Below is a small trained network, with its code and all its weights. Each question gives an input and a class and asks what happens when units are switched off, that is, made to give their printed mean instead of their output.

import numpy as np


def w(rows, s, z=0):
    codes = np.array(rows[::2]) - 128.0
    scale = np.full(codes.shape[1], s)
    scale[-1] = z or s
    return codes * scale


def f(y):
    return np.maximum(y, 0)


def log_softmax(a):
    a = a - a.max(-1, keepdims=True)
    return a - np.log(np.exp(a).sum(-1, keepdims=True))


def net(x, mask):
    res = np.array(x, float).reshape(1, 4) / 4 @ E
    y = f(res @ A[0][:, :-1].T + A[0][:, -1])
    res = res + np.where(mask, y, B[0][:, -1]) @ B[0][:, :-1]
    return log_softmax(res[-1] @ U[:, :-1].T + U[:, -1])


A, B = {}, {}
E = w([
[97,213,98],'x0',
[128,128,127],'x1',
[249,126,91],'x2',
[100,82,42],'x3',
],0.013)
A[0] = w([
[109,193,31,171],'N1',
[80,67,5,85],'N2',
[58,83,152,107],'N3',
[171,137,86,59],'N4',
[108,32,159,166],'N5',
[138,90,64,106],'N6',
[48,129,132,84],'N7',
[133,165,223,69],'N8',
[180,151,60,89],'N9',
[156,169,162,77],'N10',
[62,241,99,102],'N11',
[137,94,154,254],'N12',
[95,133,138,202],'N13',
[98,104,172,157],'N14',
[177,145,207,109],'N15',
[74,224,105,156],'N16',
[135,208,132,90],'N17',
[84,141,158,131],'N18',
[124,83,176,102],'N19',
[56,125,110,111],'N20',
[125,140,170,138],'N21',
[78,122,147,63],'N22',
],0.013,0.0064)
B[0] = w([
[133,70,64,217],'N1',
[15,59,239,255],'N2',
[220,129,161,204],'N3',
[192,82,196,163],'N4',
[132,23,9,230],'N5',
[96,110,168,192],'N6',
[214,123,202,200],'N7',
[63,14,159,193],'N8',
[156,81,208,187],'N9',
[97,47,146,159],'N10',
[113,24,84,219],'N11',
[100,188,2,219],'N12',
[168,231,136,188],'N13',
[172,129,90,186],'N14',
[41,32,162,205],'N15',
[162,75,73,217],'N16',
[119,8,89,164],'N17',
[173,114,131,180],'N18',
[161,53,76,174],'N19',
[162,159,171,199],'N20',
[46,107,117,165],'N21',
[187,94,173,165],'N22',
],0.0073,0.011)
U = w([
[41,125,192,98],'0',
[216,137,188,115],'1',
[130,123,42,36],'2',
[122,146,116,254],'3',
[110,180,88,202],'4',
[97,247,185,77],'5',
[94,242,180,76],'6',
[141,230,180,70],'7',
],0.016,0.014)

Each question gives the input, the list of numbers given to net, and the class t.
The units are the neurons (one row each of A and B). Each row of codes is followed by its name. A weight is (code - 128) times the scale printed after its matrix; where a second scale follows, it is the last column's (A, B and U).
mask holds one flag per neuron, in row order. A switched-off neuron (its flag False) gives its mean, the last column of its row in B, instead of its output. The means were averaged over made-up inputs and are rounded, as every weight is.
A unit's drop is (log p(t) with every unit on - log p(t) with that unit switched off) / (log p(t) with every unit on - log p(t) with every unit switched off).
The circuit of an input: a set's keep is (log p(t) with only the set's units on - log p(t) with every unit switched off) / (log p(t) with every unit on - log p(t) with every unit switched off). Starting from the 12 units with the biggest drops (on a tie, the unit counted first), units are removed one at a time, each time the one whose removal leaves the highest keep (on an exact tie, the one counted first), for as long as the keep stays at least 0.8.
units of the circuit, in order: the units of the circuit, biggest drop first
most important unit: the unit with the biggest drop
top k neurons: the k neurons with the biggest drops, biggest first
drop of u: that unit's drop, to one decimal
input [7,4,4,-1], class 2: units of the circuit, in order => N1; N2
input [-4,-2,6,-8], class 0: most important unit => N15
input [-5,4,0,1], class 2: units of the circuit, in order => N5; N2
input [1,3,5,4], class 1: top 4 neurons => N9; N4; N15; N5
input [5,4,3,-2], class 2: units of the circuit, in order => N2; N17
input [-1,2,-8,-7], class 1: units of the circuit, in order => N2; N3
input [0,3,-3,-2], class 4: top 2 neurons => N2; N9
input [3,-3,6,1], class 1: top 4 neurons => N9; N4; N5; N12
input [-5,4,2,0], class 2: top 2 neurons => N2; N5
input [5,-4,6,5], class 1: top 3 neurons => N9; N4; N12
input [-6,0,1,-5], class 2: top 2 neurons => N2; N12
input [8,-5,2,-7], class 2: top 2 neurons => N2; N16
input [-5,-4,0,-6], class 0: top 2 neurons => N15; N8
input [4,-2,7,2], class 1: units of the circuit, in order => N9
input [0,2,5,-7], class 0: drop of N15 => 0.2
input [-1,-2,-8,-6], class 1: drop of N3 => 0.2
input [-1,-5,4,-4], class 3: top 2 neurons => N2; N7
input [8,-3,-2,-2], class 2: drop of N16 => 0.1
input [7,-7,4,7], class 0: drop of N4 => 0.0
input [3,-5,1,-5], class 0: most important unit => N5
